Here is a tiny trained network, its code and every weight. The questions are about switching its units off for an input and a class, where a switched-off unit gives its printed mean instead of its output.

import numpy as np


def w(rows, s, z=0):
    codes = np.array(rows[::2]) - 128.0
    scale = np.full(codes.shape[1], s)
    scale[-1] = z or s
    return codes * scale


def f(y):
    return y / 2 * (1 + np.tanh(0.7978845608 * (y + 0.044715 * y**3)))


def log_softmax(a):
    a = a - a.max(-1, keepdims=True)
    return a - np.log(np.exp(a).sum(-1, keepdims=True))


def net(x, mask):
    res = np.array(x, float).reshape(1, 5) / 4 @ E
    y = f(res @ A[0][:, :-1].T + A[0][:, -1])
    res = res + np.where(mask, y, B[0][:, -1]) @ B[0][:, :-1]
    return log_softmax(res[-1] @ U[:, :-1].T + U[:, -1])


A, B = {}, {}
E = w([
[105,167,201,180,47,223,151],'x0',
[65,100,163,106,183,135,254],'x1',
[133,123,130,129,133,136,127],'x2',
[188,72,175,214,97,24,171],'x3',
[26,30,55,193,114,149,94],'x4',
],0.0069)
A[0] = w([
[192,130,98,143,81,132,36,246],'neuron 0',
[66,93,80,162,116,135,122,1],'neuron 1',
[79,179,117,66,151,198,94,126],'neuron 2',
[160,202,172,79,148,115,178,145],'neuron 3',
[72,96,161,103,191,137,254,132],'neuron 4',
[94,134,193,151,62,174,155,95],'neuron 5',
[118,157,175,177,48,186,129,96],'neuron 6',
[170,85,168,204,104,71,153,206],'neuron 7',
[186,200,170,91,157,131,171,138],'neuron 8',
[158,94,165,190,92,73,159,89],'neuron 9',
[82,68,89,150,113,150,126,16],'neuron 10',
[61,93,92,165,131,134,135,81],'neuron 11',
[197,181,142,96,152,137,168,198],'neuron 12',
[148,98,70,91,212,55,106,167],'neuron 13',
[58,93,94,159,133,134,147,90],'neuron 14',
],0.0076,0.00092)
B[0] = w([
[148,133,85,58,27,116,187,220],'neuron 0',
[168,93,156,173,159,95,85,179],'neuron 1',
[152,143,77,176,180,183,174,211],'neuron 2',
[184,67,153,204,131,99,86,218],'neuron 3',
[183,109,69,38,2,113,183,255],'neuron 4',
[72,172,177,79,138,65,120,195],'neuron 5',
[52,194,179,84,144,84,117,199],'neuron 6',
[138,194,70,128,187,195,207,242],'neuron 7',
[162,88,133,186,133,109,61,221],'neuron 8',
[150,193,106,145,208,177,182,216],'neuron 9',
[179,83,177,189,137,117,79,177],'neuron 10',
[153,87,144,145,112,118,62,183],'neuron 11',
[172,50,154,200,111,93,80,203],'neuron 12',
[35,225,211,48,150,69,128,242],'neuron 13',
[174,80,135,189,118,76,103,183],'neuron 14',
],0.0069,0.0054)
U = w([
[154,117,81,61,32,121,155,254],'0',
[171,67,174,192,163,107,60,53],'1',
[35,191,214,65,182,85,119,67],'2',
[150,168,51,141,254,226,175,88],'3',
],0.0084,0.0022)

Each question gives the input, the list of numbers given to net, and the class t.
The units are the neurons (one row each of A and B). Each row of codes is followed by its name. A weight is (code - 128) times the scale printed after its matrix; where a second scale follows, it is the last column's (A, B and U).
mask holds one flag per neuron, in row order. A switched-off neuron (its flag False) gives its mean, the last column of its row in B, instead of its output. The means were averaged over made-up inputs and are rounded, as every weight is.
A unit's drop is (log p(t) with every unit on - log p(t) with that unit switched off) / (log p(t) with every unit on - log p(t) with every unit switched off).
The circuit of an input: a set's keep is (log p(t) with only the set's units on - log p(t) with every unit switched off) / (log p(t) with every unit on - log p(t) with every unit switched off). Starting from the 12 units with the biggest drops (on a tie, the unit counted first), units are removed one at a time, each time the one whose removal leaves the highest keep (on an exact tie, the one counted first), for as long as the keep stays at least 0.8.
circuit, biggest first: the units of the circuit, biggest drop first
top k neurons: the k neurons with the biggest drops, biggest first
drop of u: that unit's drop, to one decimal
input [7,-2,-8,2,-4], class 2: top neuron : [neuron 6]
input [-4,2,2,7,-4], class 3: circuit, biggest first : [neuron 7; neuron 9]
input [-5,2,0,8,5], class 3: top 2 neurons : [neuron 7; neuron 9]
input [2,-2,8,-8,-8], class 1: circuit, biggest first : [neuron 12; neuron 3]
input [4,5,-3,-6,-6], class 1: circuit, biggest first : [neuron 3; neuron 8]
input [8,-1,2,2,-3], class 2: top 2 neurons : [neuron 6; neuron 5]
input [5,1,-1,7,-5], class 3: top 2 neurons : [neuron 7; neuron 9]
input [5,5,1,-4,7], class 1: circuit, biggest first : [neuron 10; neuron 14]
input [-7,-7,-4,8,-1], class 3: top 3 neurons : [neuron 7; neuron 9; neuron 4]
input [7,-6,1,0,0], class 2: top 3 neurons : [neuron 6; neuron 4; neuron 5]
input [-8,-3,3,-3,-8], class 1: top 3 neurons : [neuron 12; neuron 3; neuron 8]
input [5,3,-8,6,-5], class 3: top 3 neurons : [neuron 7; neuron 9; neuron 13]
input [-6,-7,8,-8,8], class 1: top 2 neurons : [neuron 10; neuron 1]
input [-8,5,-5,-8,5], class 2: circuit, biggest first : [neuron 13]
input [-1,-5,-3,-4,-6], class 1: top 2 neurons : [neuron 4; neuron 12]
input [-6,2,-8,8,-6], class 3: top 2 neurons : [neuron 7; neuron 9]
input [-4,3,-5,7,-5], class 3: top 2 neurons : [neuron 7; neuron 9]
input [-7,2,5,2,6], class 2: drop of neuron 8 : 0.3
input [-5,8,-2,1,-3], class 0: drop of neuron 12 : 0.0
input [-3,7,-4,-2,-6], class 0: drop of neuron 3 : -0.1
input [-1,-8,-7,5,4], class 0: circuit, biggest first : [neuron 0]
